Each row has a class, written as a number after it.
[ 0.02  1.32  2.21 -1.73  1.05 -0.48 -0.29  1.11  0.60 -2.02 -1.21  1.45
  0.39  2.62 -1.33 -0.91  0.60 -1.42 -1.46 -0.52 -3.55 -0.78  1.85  0.56
  0.02 -2.08  0.25 -2.23 -0.65 -1.45 -0.21  0.11 -0.08 -3.66 -2.06]
0
[ 0.44  1.08  2.31 -2.38  0.11  0.60 -0.50  0.44 -1.00 -0.03 -1.83  0.37
  1.00 -2.02  0.03 -1.70  0.46  0.40 -0.59 -0.07 -1.61 -0.19 -0.11 -0.79
 -1.11  0.71 -1.83  2.08  2.17 -1.05 -0.90 -0.91  0.00 -1.51 -1.72]
1
[-1.82  2.99  2.12 -1.97  0.95  0.77  0.40  1.66 -0.36 -2.61 -0.66  0.73
  0.25 -0.28 -0.37 -1.03  1.06  0.35 -0.86 -0.52 -3.02  0.16 -0.84 -0.63
 -0.19 -0.50 -0.05  0.02  3.03  0.15  0.66 -1.13 -1.93 -3.50 -1.85]
2
[-0.44  1.02  1.59 -1.12 -0.16 -0.41 -0.91  0.50 -0.26 -1.42 -1.65  0.19
  1.04  0.11  0.03  0.08  0.68  0.75 -1.07 -1.87 -1.65 -1.10 -0.44  0.02
  0.26 -0.72 -0.08 -0.06  3.04 -0.72  0.89  0.75 -2.33 -3.27 -1.67]
2
[-0.33  0.56  2.56 -2.85 -0.79  0.65  0.70 -0.34 -0.64 -1.23 -0.15 -0.95
 -2.31 -0.11  0.56 -1.00  0.86  0.71 -0.71 -0.57 -1.97  0.00  1.11 -1.20
  0.15 -0.57 -0.38  0.14  1.39  0.47 -0.88 -3.45 -1.91 -1.96 -1.44]
1
[-0.42  0.25  4.34 -1.06 -1.50 -0.60  1.30  1.16 -1.29 -0.76  0.13  2.91
  1.16  0.63 -0.54 -1.94  1.44 -1.58 -2.54 -0.73 -3.20 -0.17 -0.91  0.54
  0.26 -2.04  0.08  0.30  3.34 -0.05  1.24  1.57 -1.94 -4.34 -1.56]
2
[-0.85  0.25  5.26 -0.10  0.74 -3.47 -0.08 -0.30  0.04 -0.87  1.73  3.18
  0.93 -0.71 -0.03 -1.30  0.75 -0.20 -2.17 -1.57 -2.53 -1.90  0.16  0.32
 -0.91 -0.30 -1.00  0.01  2.11  0.02 -1.58  0.39 -1.41 -5.45 -2.29]
0
[ 1.39  0.17  2.18 -1.15 -0.24 -1.53  0.04 -1.09  0.42 -1.40 -0.09  0.33
 -0.17 -0.63  0.29 -0.46  0.42  0.74 -0.33 -1.59 -0.43 -0.63  0.20 -0.55
  0.34  0.28  0.96  1.10  1.96 -0.50 -0.06 -0.02 -1.07 -1.83 -0.14]
1
[-1.26 -0.02  5.31 -1.95  0.82  0.14 -0.76  2.32 -0.15 -1.62 -1.11  1.43
 -0.66 -0.40 -0.71 -2.61  0.20  1.07 -0.71  0.23 -3.60 -3.26  0.49 -0.19
 -0.46  0.91 -0.11 -1.03  2.46 -0.18 -1.27 -0.20 -1.57 -2.51 -2.85]
0
[-0.70  1.06  0.12 -2.36  0.11  0.27 -0.93 -0.14 -0.40  0.61 -0.78 -0.04
  0.76 -3.04  0.02 -1.09  0.10  0.96 -1.32  0.09  0.80 -1.48 -0.79 -0.45
  0.63  0.93 -0.68  0.98  0.24 -0.15 -0.41 -1.54  0.73 -2.13  1.97]
0
[-2.18 -2.00  8.83  1.78 -0.09 -1.82  0.16 -2.20 -1.03 -0.63  1.47  3.49
 -0.58 -4.22  0.66 -0.60  1.88  1.33 -2.75  0.14 -3.07 -0.01  2.08 -1.79
 -1.71  0.42 -0.52 -0.24  5.13  0.14 -0.82  1.99 -4.07 -4.21 -3.21]
1
[-1.05  0.77  2.40 -1.89  0.94 -2.52 -0.40  0.93  1.80 -3.45  0.02  0.48
  0.46  1.66 -0.51 -1.37  1.19  0.34 -1.65 -0.37 -2.68 -0.09  0.02  0.43
  0.63 -0.18 -0.58 -0.71 -0.95 -0.51 -0.09  0.44 -0.63 -3.56 -3.20]
0
[ 1.43  0.39  2.23 -1.11 -0.51  0.21  1.40 -1.01  0.01 -0.94 -1.09 -0.48
 -0.32 -0.01  0.00  0.13  0.55 -0.09 -0.56  0.66 -1.52  0.38  1.05 -1.68
 -0.24  0.37  1.67  0.33  1.04  2.15 -1.01  1.77 -1.24 -0.84 -1.37]
1
[-0.12  0.95  1.96 -0.95 -0.59  0.29  1.03 -1.46  0.78 -2.01 -0.54  0.92
 -0.71  0.81 -0.60 -0.63  1.53 -0.20 -1.25  0.94 -2.57 -2.35 -1.43  0.59
 -0.52 -1.35 -0.11 -0.89  0.08 -0.78 -0.12  0.87 -2.34 -6.75 -2.22]
2
[-0.70 -0.90  1.84  0.19 -0.35 -0.72 -0.24 -0.36 -0.99  0.32  0.99  1.76
 -0.61 -0.33 -0.54  0.12  0.83 -1.01 -1.16  1.06 -0.07  0.59 -0.17  0.09
 -0.18 -0.63  0.22 -0.05  2.57  0.90 -0.59  1.33 -0.69 -1.31 -0.05]
1
[-0.71  0.27  3.08 -1.54 -0.32 -0.85  0.08  1.09 -0.70 -2.19 -1.37  1.91
  0.28 -0.91 -0.93 -1.12  0.73 -0.72 -1.73 -0.22 -3.41 -0.48  1.87 -0.17
  0.20 -0.15  0.18 -8.82 -0.87 -1.56 -0.08  0.54 -0.66 -4.03 -2.74]
0
[-1.02  0.74  2.82 -1.56  1.27  1.53 -0.83  1.00  0.09 -2.14 -0.15  2.46
  1.35  0.26 -1.04  0.01 -0.09 -0.96 -1.09 -1.07 -4.01 -0.32  0.10  0.76
  0.13  0.83 -1.94 -2.24  0.51  0.28  0.05 -0.10 -0.30 -3.08 -1.68]
0
[-0.04 -0.04  1.77 -0.27 -0.31 -0.39  0.19 -0.31  1.11  0.32  1.22 -0.24
  2.64 -1.91  0.77  0.60  1.51 -1.13 -0.24  0.42  0.90  0.19  0.53 -0.43
  0.03 -0.73 -0.25  0.32  1.57  0.40 -0.09  1.53 -1.70  1.35 -0.02]
2
[-0.58  1.19  2.35 -3.42  0.34 -0.40  1.13  0.40 -0.44 -1.16 -0.43 -0.58
 -0.59  2.01 -0.36 -2.17  1.50  0.80 -0.69 -0.17 -4.19  0.55  0.30 -1.40
  0.17 -0.43 -0.16  0.09  0.45 -0.38 -0.18  0.77  0.59 -2.63 -2.63]
1
